Here is a tiny trained network, its code and every weight. The questions are about switching its units off for an input and a target symbol, where a switched-off unit gives its printed mean instead of its output.

import numpy as np


def w(rows, s, z=0):
    codes = np.array(rows[::2]) - 128.0
    scale = np.full(codes.shape[1], s)
    scale[-1] = z or s
    return codes * scale


def f(y):
    return np.maximum(y, 0)


def softmax(a):
    e = np.exp(a - a.max(-1, keepdims=True))
    return e / e.sum(-1, keepdims=True)


def log_softmax(a):
    a = a - a.max(-1, keepdims=True)
    return a - np.log(np.exp(a).sum(-1, keepdims=True))


def net(x, mask):
    ids = ['Πβθμστ'.index(c) for c in x.split()]
    T = len(ids)
    res = E[ids] + P[:T]
    r = res
    for j in range(2):
        rows = slice(2 * j, 2 * j + 2)
        q, k, v = (r @ M[0][rows].T for M in (Q, K, V))
        z = softmax(np.where(np.tri(T) > 0, q @ k.T / 2**0.5, -1e9)) @ v
        o = O[0][rows]
        res = res + np.where(mask[j], z, o[:, -1]) @ o[:, :-1]
    y = f(res @ A[0][:, :-1].T + A[0][:, -1])
    res = res + np.where(mask[2:10], y, B[0][:, -1]) @ B[0][:, :-1]
    return log_softmax(res[-1] @ U[:, :-1].T + U[:, -1])


Q, K, V, O, A, B = {}, {}, {}, {}, {}, {}
E = w([
[83,168,41],'Π',
[124,190,88],'β',
[114,6,62],'θ',
[147,159,190],'μ',
[169,171,198],'σ',
[136,38,95],'τ',
],0.02)
P = w([
[2,70,148],'0',
[188,171,85],'1',
[171,48,173],'2',
[207,172,91],'3',
[192,50,177],'4',
[224,171,95],'5',
[204,48,181],'6',
[231,172,96],'7',
[213,45,188],'8',
],0.0095)
Q[0] = w([
[110,52,215],'head 0',
[240,80,93],'head 0',
[250,152,92],'head 1',
[156,139,52],'head 1',
],0.013)
K[0] = w([
[202,126,226],'head 0',
[10,107,180],'head 0',
[74,100,13],'head 1',
[59,108,115],'head 1',
],0.012)
V[0] = w([
[120,92,61],'head 0',
[91,203,168],'head 0',
[255,132,84],'head 1',
[240,143,142],'head 1',
],0.0084)
O[0] = w([
[146,46,130,219],'head 0',
[7,102,185,29],'head 0',
[27,117,147,92],'head 1',
[72,149,94,3],'head 1',
],0.011,0.0061)
A[0] = w([
[176,123,157,119],'neuron 0',
[133,54,197,81],'neuron 1',
[75,158,142,254],'neuron 2',
[151,125,203,94],'neuron 3',
[132,251,125,77],'neuron 4',
[161,119,151,226],'neuron 5',
[121,97,113,129],'neuron 6',
[119,85,138,71],'neuron 7',
],0.02,0.0082)
B[0] = w([
[107,153,144,238],'neuron 0',
[83,188,128,220],'neuron 1',
[142,124,249,154],'neuron 2',
[91,63,111,155],'neuron 3',
[76,63,83,146],'neuron 4',
[143,147,104,255],'neuron 5',
[135,98,95,190],'neuron 6',
[70,157,98,170],'neuron 7',
],0.017)
U = w([
[115,250,187,128],'Π',
[79,59,100,2],'β',
[194,184,200,157],'θ',
[130,85,184,175],'μ',
[115,38,160,110],'σ',
[191,17,140,176],'τ',
],0.012,0.0099)

Each question gives the input, a string of symbols that net reads in full, and the target symbol t.
The units are the heads (2 rows each of Q, K, V and O) and the neurons (one row each of A and B). Each row of codes is followed by its name. A weight is (code - 128) times the scale printed after its matrix; where a second scale follows, it is the last column's (O, A, B and U).
mask holds one flag per unit, heads first, then neurons. A switched-off unit (its flag False) gives its mean, the last column of its rows in O or B, instead of its output. The means were averaged over made-up inputs and are rounded, as every weight is.
A unit's drop is (log p(t) with every unit on - log p(t) with that unit switched off) / (log p(t) with every unit on - log p(t) with every unit switched off).
The circuit of an input: a set's keep is (log p(t) with only the set's units on - log p(t) with every unit switched off) / (log p(t) with every unit on - log p(t) with every unit switched off). Starting from all 10 units, units are removed one at a time, each time the one whose removal leaves the highest keep (on an exact tie, the one counted first), for as long as the keep stays at least 0.8.
circuit, biggest first: the units of the circuit, biggest drop first
unit that matters most: the unit with the biggest drop
top k neurons: the k neurons with the biggest drops, biggest first
which heads matter: for each layer, one digit per head in row order, 1 if its drop is at least 0.15 and else 0, layers parted by /
drop when u is switched off: that unit's drop, to one decimal
input β τ τ τ, target β: circuit, biggest first	(head 0; neuron 2)
input Π μ θ θ, target Π: unit that matters most	head 1
input θ θ β β μ τ β, target θ: top 3 neurons	(neuron 0; neuron 1; neuron 6)
input τ θ μ τ θ σ, target τ: top 4 neurons	(neuron 1; neuron 3; neuron 4; neuron 7)
input θ θ τ Π θ θ σ, target μ: circuit, biggest first	(neuron 3; head 0)
input β θ τ τ β θ τ τ, target β: circuit, biggest first	(head 1; neuron 2)
input β β β θ Π, target τ: top 2 neurons	(neuron 1; neuron 0)
input θ τ θ, target β: top 3 neurons	(neuron 6; neuron 1; neuron 7)
input Π β τ τ τ τ θ, target β: which heads matter	01
input τ μ θ τ τ σ, target τ: which heads matter	00
input θ Π θ μ, target θ: which heads matter	10
input θ τ τ μ, target θ: which heads matter	11
input θ θ τ β θ Π β, target θ: top 2 neurons	(neuron 1; neuron 0)
input τ Π τ τ Π τ τ Π μ, target μ: unit that matters most	neuron 3
input μ τ τ Π, target μ: top 2 neurons	(neuron 1; neuron 2)
input τ τ τ μ, target τ: top 3 neurons	(neuron 1; neuron 3; neuron 4)
input τ τ θ β, target τ: top 3 neurons	(neuron 4; neuron 1; neuron 7)
input Π β θ β Π, target τ: drop when neuron 4 is switched off	0.0
input β θ σ, target σ: drop when head 0 is switched off	0.5
input θ τ τ Π, target θ: unit that matters most	head 1
input σ θ θ θ τ τ τ θ, target σ: drop when neuron 0 is switched off	0.1
